[[20, -25, -46, -18, 5, -33, 25],
[10, 2, -26, -16, 13, -26, 18],
[5, -3, -13, -7, 4, -11, 10],
[15, -30, -33, -9, -3, -17, 17],
[26, -39, -56, -19, 1, -37, 27],
[1, -8, -1, 2, -5, 3, -1]]
->
[[10, 2, -26, -16, 13, -26, 18],
[15, -30, -33, -9, -3, -17, 17],
[1, -8, -1, 2, -5, 3, -1]]

[[-3, -10, 1],
[-1, -45, 9],
[-1, -43, 8],
[-4, 11, -4],
[-3, -2, 0],
[-1, -32, 6],
[-5, 32, -8],
[-5, 43, -10]]
->
[[-1, -45, 9],
[-4, 11, -4],
[-1, -32, 6],
[-5, 43, -10]]

[[33, -24, -6, 27, 6, 19, -3, 28, 25],
[3, -24, -14, -19, -23, -13, -28, -28, -1],
[-21, 35, 32, 5, 5, 42, -12, 16, -24]]
->
[[3, -24, -14, -19, -23, -13, -28, -28, -1]]

[[21, 34, -17, 12, -37, -6],
[15, 52, -31, 18, -47, -9]]
->
[[15, 52, -31, 18, -47, -9]]

[[0, 9, -2, -28],
[-4, -2, -1, 17],
[1, 10, -1, -51],
[5, -2, 2, -7],
[2, -7, 2, 11],
[-1, 7, -1, -33],
[7, -6, 5, -11],
[-4, 1, -2, 5]]
->
[[-4, -2, -1, 17],
[5, -2, 2, -7],
[-1, 7, -1, -33],
[-4, 1, -2, 5]]

[[-17, -50, 16, -29, 43, 51, 7, 4, 6, 1],
[-18, -49, 18, -20, 43, 38, 4, 10, -1, 5]]
->
[[-18, -49, 18, -20, 43, 38, 4, 10, -1, 5]]

[[-9, 19, 18, 26, 13, 17, 21, 18, 6, 1, 20, 0, 0, 15, 18],
[40, 31, 24, 20, 37, 31, 28, 30, 42, 33, 30, 41, 10, 20, 32],
[-9, 6, 6, 11, 1, 3, 8, 6, -2, -4, 7, -5, 0, 5, 6]]
->
[[40, 31, 24, 20, 37, 31, 28, 30, 42, 33, 30, 41, 10, 20, 32]]
---
[[15, -43],
[-17, -14],
[3, -24]]
->
[[15, -43],
[-17, -14]]

[[19, -5, 18],
[54, -17, 28]]
->
[[19, -5],
[54, -17]]

[[-34, -18, 13, -31],
[-40, -18, 12, -31]]
->
[[-34, -18],
[-40, -18]]

[[-49, 12],
[11, 15],
[-41, -16]]
->
[[-49, 12],
[11, 15]]

[[6, -3, 3, 1, 4],
[-20, -17, -3, 40, 35],
[4, 0, 1, -6, -4]]
->
[[6, -3],
[-20, -17]]

[[-11, -38, -31, -29, -17],
[-11, 47, 21, -46, -16],
[-11, 14, -38, -26, 14]]
->
[[-11, -38],
[-11, 47]]

[[-9, -30, -14, 33, 19],
[-44, -29, -3, -6, -9]]
->
[[-9, -30],
[-44, -29]]
---
[[36, 16, -47],
[-36, 3, 49],
[15, -55, -25],
[34, -17, -47],
[-28, 35, 40]]
->
[36, 3, -25]

[[0, -6, -15, -1],
[-16, 42, -35, 12],
[-2, 1, -8, 14],
[-15, 17, -33, 35],
[3, 8, 0, -10]]
->
[0, 42, -8, 35]

[[-16, -31, 39],
[-10, 4, 14],
[24, 37, 43]]
->
[-16, 4, 43]

[[55, -28, -1],
[-46, -43, -10]]
->
[55, -43]

[[35, 5, -42, 28],
[-5, -29, 2, 5],
[45, -28, -20, -44]]
->
[35, -29, -20]

[[32, -49, 21],
[5, -46, 30],
[30, -36, -53],
[3, 13, 11]]
->
[32, -46, -53]

[[13, -28, -6, 6],
[18, -39, -7, -7],
[34, -5, -25, -33],
[-7, -28, -2, 43]]
->
[13, -39, -25, 43]

[[-24, -15, -17, -29],
[-15, -38, -2, 54],
[23, 17, 45, 18],
[3, 45, -14, 6]]
->
[-24, -38, 45, 6]

[[-31, 1, -2, -26, 6],
[-23, 1, -2, -11, 9],
[18, 44, 40, 15, -2]]
->
[-31, 1, 40]
